Rows and whether each has a hidden trait (one of two labels; each part has its own)
In the rows, zero is written as 128.
[ 19 110 142 164 134 130 133 184 117 133 121 123  74 116 166 157 116 155
 200  95 132  73 128   1 156 105 145 119  81 141 111] -> <63>
[145 121 124 109 141  60 127 156 109 139 129 124 119  76 148 150 136  47
 151 142 119 105  93  44 101 132 103 137 143 125 133] -> <65>
[116 116 113 111 154  67 121 149 101 140 114 121 126  68 146 156 119  54
 140 131 129  97 107  32 115 132 125 122 133 126 136] -> <65>
[ 26  92 115 145 135 105 118 149 100 141 104 111 108  86 156 158 106 117
 176 107 132  87 120   1 150 119 154 117  88 129 127] -> <65>
[ 93 135 107  98 146 125 110 122 122 118 123 134 159  95 121 143 115  93
  96 122 151 110 144 171 103 132 125 109 124 117 129] -> <65>
[ 56 111 121 127 136  89 122 161 108 139 115 128 117  81 152 154 125  98
 166 123 132  91 115  11 127 123 137 124 102 127 126] -> <65>
[176 152 146 120 150  95 146 183 129 131 143 132 100 129 146 144 149  72
 134 131 119 123 103 113 100 124  96 134 151 141 125] -> <65>
[144 130 122 108 152  71 127 149 111 138 126 128 129  86 144 146 136  55
 128 140 134 111 105  72 101 133 113 134 141 131 135] -> <65>
[ 56 105 113 140  90 179 108  81 129 126 117 133 157 147 117 111 114 203
 132 128 140 132 150 148 154 128 167 127  93 112 125] -> <63>
[109 126 120 118 131  95 122 135 112 143 119 132 169  94 142 135 135  97
 118 144 121 109 117  76 113 132 131 130 119 128 135] -> <63>
[  2 113 101 113 148 157 101  99 115 121  97 132 170  98 120 145  92 157
  97 101 162  96 174 148 124 124 168  87  76 117 129] -> <65>
[ 36 119 115 126 127 172 108 102 128 116 117 133 153 128 115 133 106 168
 128 110 152 115 159 166 135 123 148 107  95 113 124] -> <65>
[109 144 122 106 145 148 119 122 134 109 128 135 148 123 113 134 117 122
 101 115 148 121 153 215 111 127 119 108 131 121 125] -> <65>
[218 120 120 110  85  95 125  94 127 141 141 132 162 124 115 100 158 107
 124 182 108 149  90 149 119 148 111 170 158 114 141] -> <65>
[ 91 130 127 130 105 175 121  98 138 119 127 138 151 162 112 110 124 194
 111 127 139 136 154 210 134 126 144 122 110 121 124] -> <63>
[ 75 123 103 101 149 124 110 115 117 122 112 133 164  82 124 144 111  98
 101 124 152 104 146 149 106 131 135 106 111 116 133] -> <65>
[ 27 121 110 122 144 153 112 124 124 118 112 131 144 110 129 148 100 138
 125 100 159  98 158 132 130 121 150  98  89 120 122] -> <65>
[ 95 143 111  91 175  97 116 150 114 123 116 132 150  68 133 160 114  51
  91 117 155  94 139 148  87 130 122  96 126 123 133] -> <65>
[170 145 130 100 160  73 136 173 120 132 134 129 117  87 146 153 141  40
 124 136 125 110 103 100  92 130  94 129 149 135 130] -> <65>
[  2 104 108 122  88 172  99  89 129 119 117 143 173 124 114 124 119 187
 145 129 154 112 153 154 143 125 155 121  74 105 121] -> <63>
[ 64 136 105  87 149 112 107 132 117 123 119 139 171  77 125 149 122  76
 102 129 153  98 139 153  91 132 121 108 118 115 131] -> <65>
[ 71 134 114 104 144 151 111 114 130 114 120 136 158 114 117 138 115 127
 102 114 157  87 159 193 112 127 130 103 112 116 127] -> <65>
[149 131 133 127 145  92 137 159 117 139 130 125 113 107 144 140 135  82
 132 132 118 114 107  71 124 127 120 134 138 138 130] -> <65>
[108 127 127 111  72 147 116 109 140 123 143 151 164 139 116 106 160 164
 149 170 135 129 122 191 118 133 112 153 116 106 121] -> <63>
[ 83 136 117 104 148 147 114 119 129 113 122 134 148 113 115 134 111 117
 100 113 154 116 155 192 111 126 128 101 117 120 127] -> <65>
[ 40 128 121 128 140 180 118 111 134 113 112 135 155 140 117 131 102 176
 102 100 150 116 167 185 132 120 155  96  97 125 123] -> <63>
[169 139 122 104 146  77 129 151 113 136 129 130 132  82 139 139 140  51
 117 145 121 116  98  91 102 136 110 133 145 130 137] -> <65>
[ 54 103 110 125  82 166 103  79 129 123 120 134 161 133 111 114 117 189
 148 137 146 130 145 142 151 130 150 130  92 105 123] -> <65>
[ 76 134  91  72 154 117  99  93 115 121 110 142 204  75 109 141 115  31
  60 137 163 106 150 214  81 140 134  98 116 108 139] -> <65>
[ 51 118  97  94 121 151  98  86 123 119 109 142 198 104 107 129 112 140
  87 131 162 117 162 210 119 134 148 105  95 107 132] -> <63>
[ 94 125 125 124 145  93 126 165 115 134 123 128 118  93 147 154 122  84
 144 124 130 102 118  60 116 124 123 117 120 130 127] -> <65>
[178 131 143 132 116 100 141 148 126 142 139 131 118 124 140 120 154 119
 138 151 106 136  97  92 120 132 116 151 140 135 130] -> <63>
[151 151 115  84 165  99 121 139 120 123 123 136 155  86 124 146 127  46
  81 132 144 111 132 182  79 135 108 111 146 125 134] -> <65>
[ 59 121 113 122 118 170 112  91 129 118 113 134 160 135 110 120 110 168
 103 117 150 126 163 188 134 128 156 113  93 116 127] -> <63>

Next part:
[112 128  94 246 153 133 137 184  45 139  79 144 138 120 103 119 148 113
 124 178 170 117 142 114 129 150 137] -> [23]
[133 133 199  76 105 111 117 122 140 115 111 150 141 141 166 142 127 115
 153  97 180  99 132 125 124 153 118] -> [27]
[128 127 183  90 145 160 109  78 170 118 114 139 111 119 112 113 119 119
 144  61  96 128  90 175 123 175 142] -> [23]
[115 128 188 104 105 102 108 144  62 169 179 141 154 152 151 108 103 132
 132 167 177 135  90 125 137 174 134] -> [23]
[121 139  22 214 100  86 131 143 157 114 163 106 132 106 101 115 117 138
 126 161 170 111 145 127  90  36 113] -> [23]
[116 128 159  98 107 102 107 124  86 171 189 127 137 146 165 129 102 140
 135 147 186 122  90 142 132 181 140] -> [27]
[144 144  89  77 106 133 123  93 150 145 175 139  96 113 120 121 115 138
 123 153 162 119 112 165  90  97 125] -> [23]
[117 116 145  96 128 115  96  91 169 118 147  91 163 143 131 152 169 113
 114 151 114 131 163 121 122  88 134] -> [27]
[124 128 194 146 142 138  92  87 151 124 119 146 118 114 110 114 123 113
 151  76 126 130  67 166 117 178 135] -> [23]
[135 146 129 199 140 152 111 104 112 133 111 168 150 133 128  98 103 143
 135 156 177 108 149 101 109 108 109] -> [27]
[168 136 148  29 139 149  86  68 134 151 131 144  88 129 125 123 117 135
 114 145 144 131  90 180 122 133 123] -> [23]
[103 125 149 110 111 105 106 111 151 123 170 102 172 129 127 156 166 125
 119 158 123 119 163 121  96  90 138] -> [27]
[142 110 164  63 164 190 156 123 153 143 156  82  86 130 134 133 111 134
 122  67 120 112 159 126 177 161 137] -> [23]
[109 148  22 225 104 127 187 202 129 107 143 142 121 103 130 149 131 150
 127 171 158 124 144 108 106 140 135] -> [23]
[139 120 185 139 126  98  98 163  81 124  71 156 117 123 118 115 115 140
 122 149 108 161  65 143 127  75 102] -> [23]
[113 121 135 146 107  96 150 184 120 104  81 145 124 117 116 114 114 142
 126 132  67 160  90 126 109  38 110] -> [23]
[101 127  99 217 112  78  89 127 127 122 122 154 119 105 110 129 155 113
 144 142 100 156  89 102 125 118 126] -> [27]
[122 124 159  93 114 107 110 153  51 166 155 128 160 156 140 105 107 125
 127 167 151 147  94 116 152 167 134] -> [23]
[136 139 134  52 109 111 115 114 147 117 100 146 115 130 161 167 145 128
 138  62  73 111 166 126 123 170 137] -> [27]
[129 141 197 128  98  90  99 164  51 145 116 181 123 104 112 113 114 146
 135 175 156 136  65 154  77  95 104] -> [23]
[119 124 166  77 114 104 124 169  46 160 141 123 171 151 125 101 118 124
 125 171 124 150 111 105 146 156 132] -> [23]
[124 151  63 104  83 111 146 113 148 143 199 140 109 100 112 117 117 141
 131 165 173 111 119 155  67  77 127] -> [23]
[117 141  20 216 100  84 129 145 155 111 164 108 131 104 101 116 121 139
 127 158 168 109 147 128  84  38 115] -> [23]
[109 132 133  71 109 151 176 119 171 109 117 138 121 116 114 112 113 137
 136  69  46 137 127 156  84  94 143] -> [23]
[143 133 111 243 153 119  78 119 111 120  84 133 164 128 108 101 115 136
 128 155 161 112 153 108 118  78 102] -> [27]
[111 141  75 115  90  92 118 135 138 120 108 155 115 116 136 161 164 119
 135  92  33 136 166 104 104 130 143] -> [27]
[132 126 181  88 148 161 118  75 174 118 110 136 113 121 113 115 116 121
 142  58  88 130  93 173 113 170 142] -> [23]
[132 138  17 156 111 108 137 114 179 118 169  99 112 113 109 120 121 135
 121 146 158 115 143 142 104  53 123] -> [23]
[131 137 194  77  98 104 117 128 136 117 110 155 138 135 165 147 127 120
 155  97 165  97 135 125 117 161 122] -> [27]
[137 134 191  64 106 111 114 122 144 118 100 151 132 141 167 150 129 121
 151  81 154  98 137 128 129 166 122] -> [27]
[106 128 158 160 141 158 172 146  78 172 191 161 106 119 125 108 111 119
 146 141 191  99 146 115 115 144 136] -> [23]
[145 127 195 115 126 101  84 147  75 135  87 163 117 120 115 115 114 141
 125 158 136 149  65 154 119  99 102] -> [23]
[136 143 128 214 141 143 101 109 109 132  99 161 157 132 119  99 107 140
 133 157 167 108 154 103 110  98 105] -> [27]
[130 120 198  96 119 114 105 107 159 115 103 127 163 154 151 129 141 111
 143 147 187 120 121 108 141 106 112] -> [27]
[137 136 186  63 105 114 115 121 144 113 105 151 130 136 166 158 131 122
 152  76 148  97 140 129 126 167 125] -> [27]
[121 143 105  84  93  98 116 124 141 119 110 158 115 120 147 166 156 129
 137  68  50 119 170 116 110 152 143] -> [27]
[128 121 154  79 123 112  99 129  70 168 167 123 140 160 153 112 105 126
 126 156 157 143  90 129 158 182 135] -> [23]
[113 139  72 122  93  90 117 127 137 118 108 153 115 115 136 162 164 119
 128  92  39 139 162 100 115 125 143] -> [27]
[126 138  92  84 101 102 113 116 145 115  97 147 110 124 148 167 159 123
 131  68  39 132 167 115 124 147 143] -> [27]
[103 142  61 155  88  81 117 140 134 119 118 159 119 109 128 154 166 118
 135 111  44 147 152  97 104 110 139] -> [27]
[185 107 193  53 175 144  59  90 115 129  44 132  91 148 130 126 121 131
 103 120 113 167  63 171 187 131 105] -> [23]
[118 139  42 255 113  78 108 154 126 107 133 114 158 107  97 106 120 138
 132 162 175 108 151 115  87  35 106] -> [27]
[114 140  79 102  94  93 117 125 142 117 105 153 115 115 139 164 163 121
 132  85  36 134 169 104 112 133 143] -> [27]
[120 141  66 104  98  99 113 119 143 113 103 147 112 119 138 162 166 119
 131  90  31 141 165 104 122 131 143] -> [27]

Next part:
[141  93 130 102 123 138 132 149 134 139  88 255  83 118  64 162 122 119
  88 129 134 183 110 147 108 119 124 152 126 138 143 176 144 140 151 140
 160 169 116  83 114 135 142  77 134 152 178 142 118 153 136 127 100 135
  59 120 150 158 135 158 141 170 148 131 123 110 104 125 154 115 123 137
 127 143 133 123 139  89  65 129 124 134 145 144 138 137 165 123 126 101
 111  75 204 127 119 156 142 115 124 169  97 162 160 101 143 154 123 137
 144 138 129  95  81 125 115 130 162 125 127 153 148 122 128 122 155 121
 149 165 119 133 130 178 165 151 104 128 123 220 127 136 140 135 126 170] -> q69
[114 142 127 148 112 127 137 109 107  96 129  61 144 143 126 166 137 120
  93 120 116 131 110 112 146 123 130 122 140 125 136 106 120 115 121 117
 136  64 138 140 111 121 139 125 116 116 115 127 134 116 143 110 111 112
 222 112 124 101 125 128 127 128  98 158 140 159 124 134 133 171 128 114
 146 126 123  95 130 184 155 136 100  86 121 113  55 127  93 132 132 148
 142 142  61 121 130  88 119 109 120 134 131 144 123 105  91 137 128 141
 117 164 118 147 154 119 142 167  83 140 135 119 131 138 133 140 153 127
 112 114 136 136 134 136 134 122 121 124 119 139 126 133 129 147  72 117] -> Q835
[110 131 103 188 125 134 131  93 116  65 146   1 187 117 167 130 124 123
 138 135 126 105 114  73 114 136 142 106 173 132 130  62 131  93 108 145
 139  87 158 165 106 113 128 167 115 135 111 141 121 114 156 103 118  81
 202 110  97  84 119 138 122 140  87 154 116 169 173 131 147 231 118 106
 195 123 163  89 114 215 226 177  95  99  86 135  60 117  63 118 123 150
 110 179  72 132 117  64 113 102 129 127 136 135  83 113  97 141 111 118
 101 146 117 171 147 150 119 192  82 130 180 151  75 133  90 130 121 125
 100 100 136 117 123  89 127 144 129 138 132 111 131 129 101 128  73 113] -> q69
[128 108 132 135 118 132 139 140 127 129 108 255 118 129 127 185 137 110
  79 156 134 146 146 145  97  94 126 151 135 138 123 177 140 121 137 154
 133 164 137  99 101 130 151 132 150 175 176 153 128 121 153 125  64 130
   1 127 130 167 133 139 102 176 139 140 112 141  93 125 164 163 138 115
 144 138 135 108 125 120  97 136 143 102 118 162 133 121 149 111 102 108
 113  87 158 139 134 120 131 102 123 162 110 151 128 102 112 131 110 146
 141 107 135 104 130 143 101 140 145 130 146 181 124 123 106 126 161 123
 148 143 119 103 123 173 168 159 113 139 122 183 127 158 139 154 108 149] -> q69
[ 94 138 127 152 122 151 147  92 119  76 137  52 150 129 135 158 131 108
 103 106 118 142 114  87 165 134 139 114 166 130 146  88 127 110 108 107
 136  60 142 138  99 120 123 138 108  94 105 124 125 131 102 120 121  91
 246  95 120  83 120 145 115 101 106 173 139 169 129 113 116 147 135 116
 175 118 135  87 131 191 168 158  69  87 113 115  93 131  72 132 135 154
 119 170 116 117 124  87 114 120 111 126 111 136 126  82  63 149 120 133
 121 167 124 149 120  98 150 189  84 152 164 124 119 136 123 149 142 132
 101 114 144 145 135 109 137 134 115 133 142 146 122 126 118 138  90 116] -> Q835
[135 111 120 134 109 128 131 139 113 149 140 178 125 145  92 188 139 111
  81 168 127 143 114 153  89  94 129 142 102 121 109 192 124 138 141 159
 131 134 129 117 124 125 165 143 148 181 147 143 142 117 187 105  87 143
   1 153 145 151 138 110 148 158 127 123 116 134  85 139 171 248 121  97
 128 137  92 126 126 131 103 121 172 115 131 148 124 123 155 115 101 120
 122 111  93 140 148 101 138  93 133 183 142 141 126 140 106 128 147 144
 122 118 130 133 175 135 110  83 125  99 109 159 128 131 123 120 152 119
 126 128 114 101 125 191 160 140 130 130  96 187 124 158 147 146  91 128] -> q69
[115 105 127 119 128 125 152 125 126  79  78 219 116 113 108 149 122 111
  95 101 118 177 155 108 126 125 131 138 159 144 142 115 145 119 128 119
 139 122 134 122 103 127 136 129 142 131 142 146 117 141 108 119 102 105
 189 106 135 137 121 157 120 125 146 156 133 129  82 112 137 115 141 124
 153 128 161  81 134 125  83 151  88 127 131 129 107 149 111 126 127 137
 114 111 181 118 123 136 133 140 102 147  76 160 163  77 106 171 117 133
 136 163 124  64 110 113 132 181 130 157 154 143 147 121 128 144 152 136
 133 150 131 143 145 143 134 153 106 131 132 201 130 145 131 165  96 148] -> q69
[124 148 135 151 113 121 123 107 100 112 148   1 148 149 138 169 148 113
 116 130 118 104 117 119 137 129 125 107 107 104 118 124 108 132 120 119
 125  59 134 156 129 110 148 162 134 131  79 121 142 107 144 110 133 128
 253 130 109  97 126 111 146 106  93 134 137 151 109 145 123 166 126  99
 133 118 105 109 123 191 167 127 142  91 121 108  96 115 108 131 131 162
 170 153   1 126 140  94 124 116 132 127 159 141 115 132  91 122 132 130
 109 152 125 165 196 127 139 126  69 117 111  97 132 142 142 137 141 129
 102  98 130 144 133 125 126  91 137 120 107  85 128 141 147 140  78 108] -> Q835
[134 127 149 147 118 136 121 113  88 104 162  35 164 158 115 149 149 110
 141 130 138  72 133 116 107  95 110 137  85 100 112 190 109 132 115 161
 114  83 150 151 107 100 136 142 118 150 102 126 134 103 157 135 132 144
 129 130 106 110 128  93 122 131  90 122 131 163 143 141 115 184 141 108
 135 124 123 130 125 119 178 124 230  66  95 125  78 105 133 128 131 116
 159 147  32 140 137  92 125 102 149 117 172 107  89 147 131  96 137 136
 125  95 110 143 193 155 101 169 103 116 134 137 118 141 132 126 160 112
 131  90 130 111 131 139 143 100 150 126 103  50 119 125 127 139  69 127] -> Q835
[159 116 132 109 108 107 115 159 129 180 103 255  66 137  98 193 145 131
  82 158 138 143 112 183  99 112 119 122 105 116 119 189 119 151 165 137
 147 159 103  85 148 134 159 122 154 162 139 132 145 131 159 112 110 164
  22 160 148 185 137 138 170 178 145 109 124  93 102 145 179 159 119 109
  89 138  84 134 127 118  67 108 134 130 157 138 168 129 177 125 118 121
 143  83 138 132 130 155 141 118 136 175 150 173 162 146 160 116 131 133
 127 131 142 115 148 137 132  78 142 102  86 123 152 128 137 112 137 125
 145 142  98 132 118 186 156 121 116 114 102 185 130 162 166 135 103 147] -> q69
